Below are the code and all the weights of a small trained network. Each question names an input and a class and asks about switching units off, where a switched-off unit gives its printed mean instead of its output.

import numpy as np


def w(rows, s, z=0):
    codes = np.array(rows[::2]) - 128.0
    scale = np.full(codes.shape[1], s)
    scale[-1] = z or s
    return codes * scale


def norm(h):
    return h / np.sqrt((h * h).mean(-1, keepdims=True) + 1e-5)


def f(y):
    return y / 2 * (1 + np.tanh(0.7978845608 * (y + 0.044715 * y**3)))


def log_softmax(a):
    a = a - a.max(-1, keepdims=True)
    return a - np.log(np.exp(a).sum(-1, keepdims=True))


def net(x, mask):
    res = np.array(x, float).reshape(1, 7) / 4 @ E
    u = 0
    for l in range(4):
        y = f(norm(res) @ A[l][:, :-1].T + A[l][:, -1])
        res = res + np.where(mask[u : u + 7], y, B[l][:, -1]) @ B[l][:, :-1]
        u += 7
    return log_softmax(norm(res)[-1] @ U[:, :-1].T + U[:, -1])


A, B = {}, {}
E = w([
[101,3,161,12,61],'x0',
[127,126,124,122,135],'x1',
[127,130,131,132,123],'x2',
[127,129,132,134,123],'x3',
[46,165,3,120,33],'x4',
[101,23,105,228,174],'x5',
[128,127,123,123,134],'x6',
],0.007)
A[0] = w([
[71,115,1,142,93,190],'L0N1',
[129,128,160,114,63,45],'L0N2',
[138,163,125,54,144,119],'L0N3',
[156,118,190,175,169,156],'L0N4',
[89,144,53,149,160,10],'L0N5',
[114,87,68,149,148,110],'L0N6',
[107,113,97,211,225,2],'L0N7',
],0.0087,0.0044)
B[0] = w([
[115,145,181,215,2,255],'L0N1',
[249,117,137,82,168,123],'L0N2',
[108,176,194,165,90,155],'L0N3',
[2,157,83,116,178,194],'L0N4',
[59,140,128,172,137,136],'L0N5',
[58,127,163,177,46,149],'L0N6',
[78,180,163,238,168,166],'L0N7',
],0.0059)
A[1] = w([
[116,55,78,164,151,193],'L1N1',
[60,157,166,163,110,175],'L1N2',
[82,80,123,116,90,173],'L1N3',
[83,59,99,178,147,187],'L1N4',
[119,103,150,126,148,104],'L1N5',
[136,105,175,130,106,67],'L1N6',
[133,126,3,137,50,254],'L1N7',
],0.013,0.0038)
B[1] = w([
[158,65,190,160,132,184],'L1N1',
[222,146,89,66,170,233],'L1N2',
[254,94,96,100,175,204],'L1N3',
[191,30,245,173,127,217],'L1N4',
[132,94,169,62,80,140],'L1N5',
[90,109,84,94,152,143],'L1N6',
[33,155,82,151,44,255],'L1N7',
],0.0067,0.0072)
A[2] = w([
[2,119,139,125,75,96],'L2N1',
[144,185,156,156,252,129],'L2N2',
[207,173,169,166,178,80],'L2N3',
[60,110,178,46,159,77],'L2N4',
[104,194,133,42,125,1],'L2N5',
[167,148,105,29,218,139],'L2N6',
[111,81,81,174,145,80],'L2N7',
],0.0097,0.0058)
B[2] = w([
[169,82,126,107,204,169],'L2N1',
[132,78,15,70,63,253],'L2N2',
[138,103,16,113,147,191],'L2N3',
[113,141,184,155,107,165],'L2N4',
[118,2,83,212,98,143],'L2N5',
[220,211,142,202,105,221],'L2N6',
[129,104,117,164,91,130],'L2N7',
],0.0093,0.0047)
A[3] = w([
[99,177,88,131,110,44],'L3N1',
[37,211,137,239,105,5],'L3N2',
[142,133,212,167,155,188],'L3N3',
[107,50,67,197,138,36],'L3N4',
[141,42,131,172,250,62],'L3N5',
[70,133,58,145,118,177],'L3N6',
[92,177,116,94,59,51],'L3N7',
],0.013,0.0014)
B[3] = w([
[100,155,147,41,209,197],'L3N1',
[136,194,219,109,246,251],'L3N2',
[247,140,192,97,96,211],'L3N3',
[18,181,203,219,86,254],'L3N4',
[69,135,1,77,239,239],'L3N5',
[219,87,225,131,136,232],'L3N6',
[85,66,68,82,166,228],'L3N7',
],0.0088,0.0052)
U = w([
[226,196,20,84,129,88],'0',
[66,240,155,28,196,177],'1',
[237,162,234,91,49,23],'2',
[81,80,60,8,62,246],'3',
[31,103,28,190,205,209],'4',
[80,194,248,224,150,89],'5',
[196,4,168,95,215,50],'6',
[76,23,182,180,15,89],'7',
],0.023,0.0012)

Each question gives the input, the list of numbers given to net, and the class t.
The units are the neurons (one row each of A and B). Each row of codes is followed by its name. A weight is (code - 128) times the scale printed after its matrix; where a second scale follows, it is the last column's (A, B and U).
mask holds one flag per neuron, layer by layer. A switched-off neuron (its flag False) gives its mean, the last column of its row in B, instead of its output. The means were averaged over made-up inputs and are rounded, as every weight is.
A unit's drop is (log p(t) with every unit on - log p(t) with that unit switched off) / (log p(t) with every unit on - log p(t) with every unit switched off).
The circuit of an input: a set's keep is (log p(t) with only the set's units on - log p(t) with every unit switched off) / (log p(t) with every unit on - log p(t) with every unit switched off). Starting from the 12 units with the biggest drops (on a tie, the unit counted first), units are removed one at a time, each time the one whose removal leaves the highest keep (on an exact tie, the one counted first), for as long as the keep stays at least 0.8.
circuit, biggest first: the units of the circuit, biggest drop first
most important unit: the unit with the biggest drop
k most important neurons: the k neurons with the biggest drops, biggest first
k most important neurons of layer l: the k neurons of layer l with the biggest drops, biggest first
drop of u: that unit's drop, to one decimal
input [8,8,5,8,-2,0,4], class 2: circuit, biggest first -> L3N7, L3N5
input [1,-3,-8,0,2,-3,-1], class 3: most important unit -> L2N6
input [0,6,1,8,7,7,-2], class 5: circuit, biggest first -> L3N2, L0N1
input [1,-2,-7,6,-1,0,4], class 2: circuit, biggest first -> L3N3, L2N2
input [-7,-1,-8,3,1,6,-6], class 5: 3 most important neurons -> L3N4, L1N3, L3N2
input [0,0,7,8,2,0,2], class 1: 3 most important neurons -> L2N2, L3N2, L0N1
input [-4,7,-5,6,1,6,-8], class 5: 2 most important neurons -> L3N4, L1N3
input [-1,8,-2,0,-2,-1,6], class 0: 2 most important neurons -> L1N7, L2N6
input [0,-3,-6,-8,-2,3,2], class 4: 3 most important neurons -> L3N5, L0N7, L0N4
input [0,-7,-7,6,6,-4,4], class 1: 4 most important neurons -> L2N2, L3N2, L3N1, L1N7
input [-2,2,-8,-8,1,5,-5], class 5: 3 most important neurons -> L0N1, L0N6, L3N4
input [1,-2,1,-1,4,2,-8], class 7: 3 most important neurons -> L0N7, L1N3, L1N2
input [8,-2,-6,-6,0,0,3], class 2: 2 most important neurons of layer 3 -> L3N5, L3N7
input [-2,1,1,-3,7,1,6], class 5: 3 most important neurons -> L3N2, L3N5, L3N6
input [0,-8,6,0,-8,-7,-4], class 0: 2 most important neurons of layer 3 -> L3N6, L3N4
input [-4,-1,-5,-8,8,-2,-2], class 1: most important unit -> L3N2
input [-8,-7,-3,-3,-1,-6,-3], class 0: 2 most important neurons -> L1N7, L2N2
input [0,6,6,4,-7,-2,7], class 0: 2 most important neurons of layer 1 -> L1N7, L1N4
input [-4,-6,-6,-4,1,5,0], class 5: 2 most important neurons -> L3N4, L1N3
input [-1,-2,-6,-5,-7,3,-8], class 4: most important unit -> L3N5
input [-2,-1,-7,5,-4,8,6], class 4: 2 most important neurons -> L3N5, L0N7
input [8,8,2,3,-2,-1,-8], class 2: drop of L2N6 -> 0.1
input [-4,-2,2,5,-2,5,6], class 4: drop of L3N5 -> 0.4
input [-1,0,3,-4,1,-1,4], class 1: drop of L2N2 -> 2.1
